Each row has a name. Each question is about the rows just above it.

Columns, left to right: G D A T F B
z101: [122 160 131 161 120 101]
z849: [126 101 127  90  86 138]
z310: [123 159 160 161 123 105]
z375: [185 119 118 138 179 162]
z758: [125 138 136 142 134 118]
z210: [ 82 101  85 104 181 101]
z757: [132 128 138 138 141 123]
z265: [124 166 165 161 110 111]
z453: [129 173 148 169 121  90]
z425: [180  93 170  89  58 194]
Which column holds [138 105 162] top down?  B
[126 123] is in which column, read top down?  G
[121  58] is in which column, read top down?  F
[118 136  85 138 165] is in which column, read top down?  A
[101 159 119 138] is in which column, read top down?  D

Columns, left to right: Q K V L H Z M W P U
z758: [160 132 157 157 167  77 106 100 124  88]
z265: [ 97 115  94  96 104 131  70 126 117 120]
z82: [171  57 110 104 102 138 143 124 102 142]
z849: [110  73 158 167 165  87 179 107 103 106]
Which column holds this, read top down? [157  96 104]  L
Which column holds [167 104] top down?  H
[160  97] is in which column, read top down?  Q
Which column holds [104 167] top down?  L
Which column holds this, read top down? [171 110]  Q
Which column holds this, read top down? [167 104 102]  H
[102 103] is in which column, read top down?  P

Columns, left to right: E R Y J X
z310: [175 144 182 105  87]
z757: [181 149 177  98  92]
z570: [165 148 170  96 106]
z453: [162 166 160 110 101]
z101: [ 77  72  64 134 114]
z82: [133 147 145 131 118]
z849: [125 112 126 169 146]
z375: [142 150 138 110 112]
z425: [109  90 124 211 171]
z265: [163 145 164  99 106]
z210: [145 149 152 128 110]
[112 150  90 145 149] is in which column, read top down?  R
[165 162  77 133 125 142] is in which column, read top down?  E
Which column holds [106 101 114 118 146 112 171 106] top down?  X
Which column holds this, read top down? [177 170 160  64 145 126]  Y
Which column holds this, read top down? [160  64]  Y
Which column holds [171 106] top down?  X

Columns, left to right: suta laso nuf suga
z453: [123  88  75  70]
z210: [135  79  59 160]
z265: [ 77 100 150 120]
z425: [123  88  75 140]
z101: [123  88  75 136]
Which column holds [160 120 140 136] top down?  suga
[160 120 140] is in which column, read top down?  suga
[ 70 160 120] is in which column, read top down?  suga
[135  77 123] is in which column, read top down?  suta

Columns, left to right: soz tal pigo ziru kode Vifuv Disu seboz gab
z265: [119 150 150 173 147 144 159 113 113]
z758: [119 156 158 180 147  64 150 113 116]
z425: [120 156 159 180 147 143 149 113 117]
z210: [116 150 146 169 146  98 159 118 115]
z310: [118 150 149 172 147 139 159 115 113]
z101: [120 156 159 180 147  96 149 112 117]
z453: [118 156 157 179 147 127 150 113 117]
[ 64 143  98 139] is in which column, read top down?  Vifuv
[118 156 157 179 147 127 150 113 117] is in which row?  z453
Which column holds this, read top down? [147 146 147 147]  kode
Which column holds this, read top down? [120 116 118]  soz
Which column holds [115 112 113] top down?  seboz

Columns, left to right: Rudog fugo keb Fopu zat vubud gog piz dobot Rutis
z758: [137 130  73 180  60 136 150 157 134 128]
z210: [142 155  50 121  73 108 120 150 140 101]
z425: [148  87 170 164 179 148 137 149  78 153]
z849: [ 65 163 150 183 127 113  98 127 164 158]
z757: [153  86 129 117  99  65 148 115 142 191]
z82: [163 126  85 124  82 115 141  60 111  90]
z453: [165  86 131  54 156 138  86 106 122 140]
[149 127 115] is in which column, read top down?  piz
Which column holds this, read top down? [120 137  98 148]  gog
[127  99] is in which column, read top down?  zat
Which column holds [157 150 149 127 115  60] top down?  piz
Which column holds this, read top down? [150 120 137]  gog
[ 78 164 142 111] is in which column, read top down?  dobot

Columns, left to right: baf ves bofuv Momuk buraz poneg
z757: [117 130 132  74 130 138]
z758: [131 127 173 131 166 158]
z265: [105 103  63  95  67  76]
Which column holds this, read top down? [117 131]  baf
Which column holds this, read top down? [ 74 131]  Momuk
Which column holds [138 158] top down?  poneg
[131 105] is in which column, read top down?  baf

Columns, left to right: zan sigus Rotu Gosun Zop
z757: [148 190 162 121 129]
z265: [216  48 127 139 183]
z758: [117 144 127 167 134]
z375: [170  60  71 138 191]
Which column holds this, read top down? [190  48]  sigus
[183 134 191] is in which column, read top down?  Zop
[216 117] is in which column, read top down?  zan
Which column holds [ 48 144  60] top down?  sigus
[127 127] is in which column, read top down?  Rotu

Columns, left to right: Ribo Lod filoz fepu Soseb Fonev
z570: [165  56 152 182  81 135]
z758: [163 121 140 214 117  50]
z310: [165 103 102 198  91 104]
[152 140] is in which column, read top down?  filoz
Which column holds this, read top down? [165 163]  Ribo

Columns, left to right: bil peko Dife kiza
z570: [ 94 139  91  85]
z265: [ 94 160 168 129]
z310: [114 160 168 129]
z453: [ 75 118 106 143]
z425: [ 75 118 152 114]
z101: [114  76 137 158]
z82: [172 139 106 143]
Which column holds [ 85 129 129] top down?  kiza
Which column holds [118  76 139] top down?  peko
Which column holds [160 160 118 118  76 139] top down?  peko
Which column holds [ 85 129] top down?  kiza
[ 75 114] is in which column, read top down?  bil
Which column holds [129 129] top down?  kiza

Columns, left to right: lumel modu kagu fezum kibuv
z425: [167  94 125 134 149]
z265: [154  89 172 126 105]
z757: [133  89 172 126 105]
z310: [133  87 154 129 146]
z210: [167  94 125 129 116]
z375: [145  84 102 136 154]
[133 133 167 145] is in which column, read top down?  lumel
Which column holds this, read top down? [126 129 129 136]  fezum
Which column holds this, read top down? [89 89 87]  modu

Columns, left to right: misa vam Faz gep Gil Dar
z758: [100 167  87 146 154 107]
z849: [119 158  49 158 167 122]
z757: [133 142  61 133 116 122]
z101: [ 78  68 147 100 203 104]
Which column holds this, read top down? [119 133]  misa
Which column holds [158 133] top down?  gep
[133  78] is in which column, read top down?  misa
[133 100] is in which column, read top down?  gep

Columns, left to right: mon sud Gok nubi Saf gak rekuz
z849: [145 100 154 159 162 128 132]
z210: [145 100 154 159 162 128  94]
z425: [110  58 189 135 205 167  85]
z758: [110 114 153 158 144  59 178]
z453: [ 86  74 149  87  47 103 137]
z265: [183 152 139 164 197 100 143]
Which column holds this, read top down? [100  58 114]  sud
Which column holds this, read top down? [145 145 110 110  86]  mon

Columns, left to right: bivol fave Ser Vaf
z757: [207 191 212 149]
z310: [147 162  97  87]
z849: [146 164  83  86]
z375: [125  99 155 165]
z82: [114 146 109 112]
z265: [105 107 150  95]
z210: [207 191 212 151]
z453: [133  84 168 142]
z425: [ 97 111 144  89]
z570: [117 111 146 181]
z101: [137 100 154 114]
Which column holds [ 97  83 155 109 150 212 168 144] top down?  Ser
Which column holds this, read top down? [212  97  83 155 109]  Ser
[ 89 181 114] is in which column, read top down?  Vaf
[212 168] is in which column, read top down?  Ser
Which column holds [146 125 114 105 207 133  97 117 137] top down?  bivol
Which column holds this, read top down? [147 146 125 114 105 207 133  97 117 137]  bivol
Which column holds [107 191  84 111] top down?  fave

